Each row has a name. Each question is about the rows just above it.

[ -1  -7  -1 -11  -7   7   9   0 -38  -7  85   2  -7  -1 -22  -7] : <105>
[  6  73 -25 -11  -7 -25  66  73   6  17  85   6  -6  73   6 -25] : <8>
[-16  -3  -1  17  17  -1   4  25 -39 -16 -22 -27 -39   3   5  43] : <120>
How many times does <105> hold [-7]?
5
Times [6] occurs in <8>:
4
Count of [73] in <8>:
3
How many times does <105> hold [-1]?
3
How many times does <120> hold [5]?
1
Count of [2] in <105>:
1
Times [-1] occurs in <120>:
2

[ 65  28 -55 -28 -25  46  46 -25 -29   2]  <119>
[-64  27 -11 -13 -21  57  64  39  -7 -25]  <112>
[ 69 -49 -64 -67 -57  58 -17  68 -17 -61]  <57>
[ 44  14  47  47  44  47  44 -54  44  47]  <55>
[-68  37  54  66  62 -59  45 -36 -46  62]  <156>
[-35  60 -58 -68  45 -62 -20 -20  49 -65]  <97>
[ 29  34 -34 -36 -31 -29  29  29  29 -31]  <125>
[ 69  58 -64  58 -57  58  58 -38  64 -64]  <100>
Count of [27] in <119>:
0
Times [-55] occurs in <119>:
1
Count of [58] in <100>:
4
Times [-64] occurs in <57>:
1
Count of [45] in <55>:
0
Times [29] occurs in <125>:
4

[-25  82 -13 -10 -37 -13  15  17  -5 -14 -10 -13 -22 -13   5  -2  54] = <102>
[-11  82 -27  -8 -19   8  -8  35   6  35 -29  35 -20  23  -8  -2  35] = <39>
[-39  82  19 -19 -45 -20   7 -45 -18  -9 -15  15 -16  64  25  64  24] = <62>
[ -9  82  -3 -18 -42  23   4  59  23 -33 -72 -10 -26  30  -1  -2  -6] = <157>
[ 16 -23  -8  -8  16  30 -23   7  14  16 -13  54 -23  56   1  -2  16] = <91>
[ 31  82  23  -9  18 -25   4  65  38 -18 -40 -25 -10 -25   2  -2  18] = <45>
[  3  82 -15  11  21  -3 -15 -55 -38  -6  13 -14  20 -23 -17  -2 -69] = <89>
[-46  82  14   5   2  13 -19  36  -7 -49 -23   8   0  33  19 -22  18] = <20>
[  0  82  14 -14  -1 -12   2   1  13 -31   7 -31  -7 -38   8  -2 -57] = <110>
How many times does <91> hold [1]?
1
Count of [-25] in <45>:
3
Count of [-30] in <39>:
0
Times [-3] occurs in <102>:
0
How many times does <91> hold [-22]?
0
Count of [-9] in <39>:
0
Count of [64] in <62>:
2

[ -2  -8  13  -9  -5 -10  -7  -1   0  -5  -9  -1  11 -13  -8   1   5  -3
 -13  -2   0  12  -2   3  -5   6   8  -8  -3  -1  -3   4  -8  -9  -5] -> <129>
[ -2 -10  13  -9  -5 -10  -7  -1   0  -5  -9  -1  11 -13  -8   1   5  -3
 -13  -2   0  12  -2   3  -5   6   8  -2  -3  18  -3   0   0   0   0] -> <92>
[  0   8 -10  -6   0  -3  -6 -20  -3   3 -14   3  -4  13  16   4  -1   7
   3  12   1  -7  -3   0 -16  -5   6 -10   4  -5  -9  -7  -8  -3  11] -> <23>
[ -8  15  13   8  -4  11   0 -24   1   3  15  -4  21  21   1 -14  -3   1
   8 -36  18   7   1   7 -17  -6  -8  17   2   0  -4  21 -26   7 -22] -> <61>
[ 0  1 -2 -1  3  5 -1  2 -1 -1 -1 -2 -1  1 -3 -2 -1 -1  1  2  1 -2 -1 -3
 -2  0 -3 -4 -1  2  0  1  2  2  0] -> <104>
[-11  -1   4  -9  -5   0 -28  16  -6 -44  20  44 -38  -3 -34   9 -15 -33
  26  -5 -20   2 -28 -21 -60 -14  -9  25 -43 -10  37  40 -20 -25  28] -> <32>
[ -2   7  13  -9  -5 -10  -7  -1   0  -5  -9  -1  11 -13  -8   1   5  -3
 -13  -2   0  12  -2   3  -5   6   8  -2  -3  -1  -3   0   0   0   0] -> <99>
[-45  22 -58 -20 -22  42  26  15 -56 -68 -59 -40 -55  74  16 -12 -11 -21
   8  17  24 -49  10 -55   2  21  21 -21  39  -1 -38 -37 -19   2  48] -> <3>
Count of [-2] in <104>:
5
How many times does <61> hold [21]?
3
How many times does <129> hold [-8]?
4

[ 69 -67 -25 -23  32  19  28  67] : <75>
[19 20 74 74 74 19 19 19] : <116>
[20 20  2 18 73 18 20 33] : <46>
How many times does <116> hold [19]?
4
Times [67] occurs in <75>:
1
How many times does <46> hold [19]?
0
Count of [19] in <75>:
1
How many times does <46> hold [20]?
3
Count of [21] in <116>:
0
Times [-67] occurs in <75>:
1

[-21  15 -24  23 -14   2 -18 -15 -16  -3  15 -24 -18  15 -18 -16 -16 -18
   2   4] = <40>
[-21  15 -20  44 -14   2 -18  45   0  -3 -34 -16 -23 -21  -9 -16 -15 -24
  14   4] = <34>
[-21  15 -20  44 -21   2 -18  45   0  -3 -34   6 -23 -21  -9 -16 -15 -24
  -5 -21] = <17>
[-1  2  1  2 -3 -6 20  0  7 -7  3 -4  3  2  4  0  4 15 -7 -5] = <72>
[ -2  47  -9  44  -5   6  53  57  53 -26  38  14  53  -7 -25  29  56  40
 -19 -12] = <74>
Count of [15] in <40>:
3
Count of [-18] in <40>:
4
Times [2] occurs in <40>:
2
How many times does <17> hold [-14]?
0
Times [45] occurs in <17>:
1

[ 27 -24 -41  14  -6  23  23 -28 -33  -4  38 -51  22  38  -7 -32  34 -33
  -5   2  30  17 -18   3 -16  27 -25  23  18  16   3  40  -2  50 -19   3
 -19 -23 -24 -19  37  28  -6 -10  44   1   4 -33 -62 -19] -> <38>
[  3  39   9 -36   2   5   4  30  16   3 -43  26  12 -13 -29 -10 -28  35
  -5 -17 -14  25   6 -24 -25  40  31   2 -21  -9   3 -37 -17 -12  24 -13
 -19 -31 -15  -6 -30  -8  26   9  18  21   7 -28  48 -12] -> <11>
[ 15  48  25 -23  24 -12   7  53   7 -17 -43  26  33 -30   7 -16 -10  46
   7  11  -1  25  21 -24 -34  67  31  16  10   1 -10 -18   3  23  -5  45
   1 -23 -11   1  20  -8  -6 -17 -21 -25   1 -47   7  32] -> <117>
[ 15  48  25 -23  24 -12  31  53  33 -17 -43  26  33 -29 -40 -16 -10  46
   7  15  -1  25  21  15 -30  67  31  16  44 -20 -17 -37   3  -4 -30 -30
 -12 -39 -20 -12 -30  16  20   8  44  21  -5 -18  34 -44] -> <95>
[ 39   3 -16  16   2   5 -22  -5  -8   3  18 -22  43  13 -18 -38  25   1
  -5  -8  11  35 -10  -5  -7  67 -17  30  18  11  10  30  -7  10   1 -22
 -18 -23 -28 -19  12   4   1  16  57   8  10  43 -48 -22] -> <143>
[-45  12  -8  76 -36 -12 -22 -39  16  16   8  26 -19  30  60 -10 -19 -11
 -37 -64 -20  -7 -33  -1  47 -14 -25 -12 -13  -9  10   1   8 -30 -22  12
  27  16  -2  34  -5 -81 -31  29 -21 -32  16  -9   7  21] -> <43>
Times [8] occurs in <117>:
0
How many times does <38> hold [-19]?
4
Count of [3] in <38>:
3
Count of [44] in <95>:
2
Times [16] occurs in <143>:
2
Times [-30] occurs in <95>:
4

[ 34  28   3  -6  54   5  20 -35 -58 -29   2  -1  12  34  14 -10] = <9>
[ 52  19  26  -8  16 -10  14  -7 -47 -28 -18 -33  42   7  21 -34] = <31>
[-75  -4  18  -2 -32 -19  36  -6   2  34 -18  -1  -9 -16 -21  23] = <126>
[-42 -30  17  20  16  -6  15  21  37   0 -20   0 -35 -16  18  34] = <193>
[ 35 -38   7  44 -15 -10   3  16 -36 -31  18  18  16  -1  25  26] = <27>
[ 47 -13  -3   1  28   7 -22  26  29 -29   7   4   0  19  31 -14] = <41>
[-22 -48  -7 -27 -48   8 -19 -12  -9  29  -7   1   3  -7 -58   4] = <88>
[ 12  11  11   5 -35  24   5  18 -30  26 -52 -50 -11  11 -29   3] = <195>
[ 34 -45 -27  42   3  20 -27  -5  19 -22  29  36 -29  10  16  36] = <165>
[ -1   7  19 -31  26 -43   8  -5  15 -28  29  14  48   5  35 -37] = <132>
Times [-7] occurs in <88>:
3
How many times does <132> hold [27]?
0
Times [35] occurs in <27>:
1
How many times does <27> hold [17]?
0
Count of [0] in <193>:
2

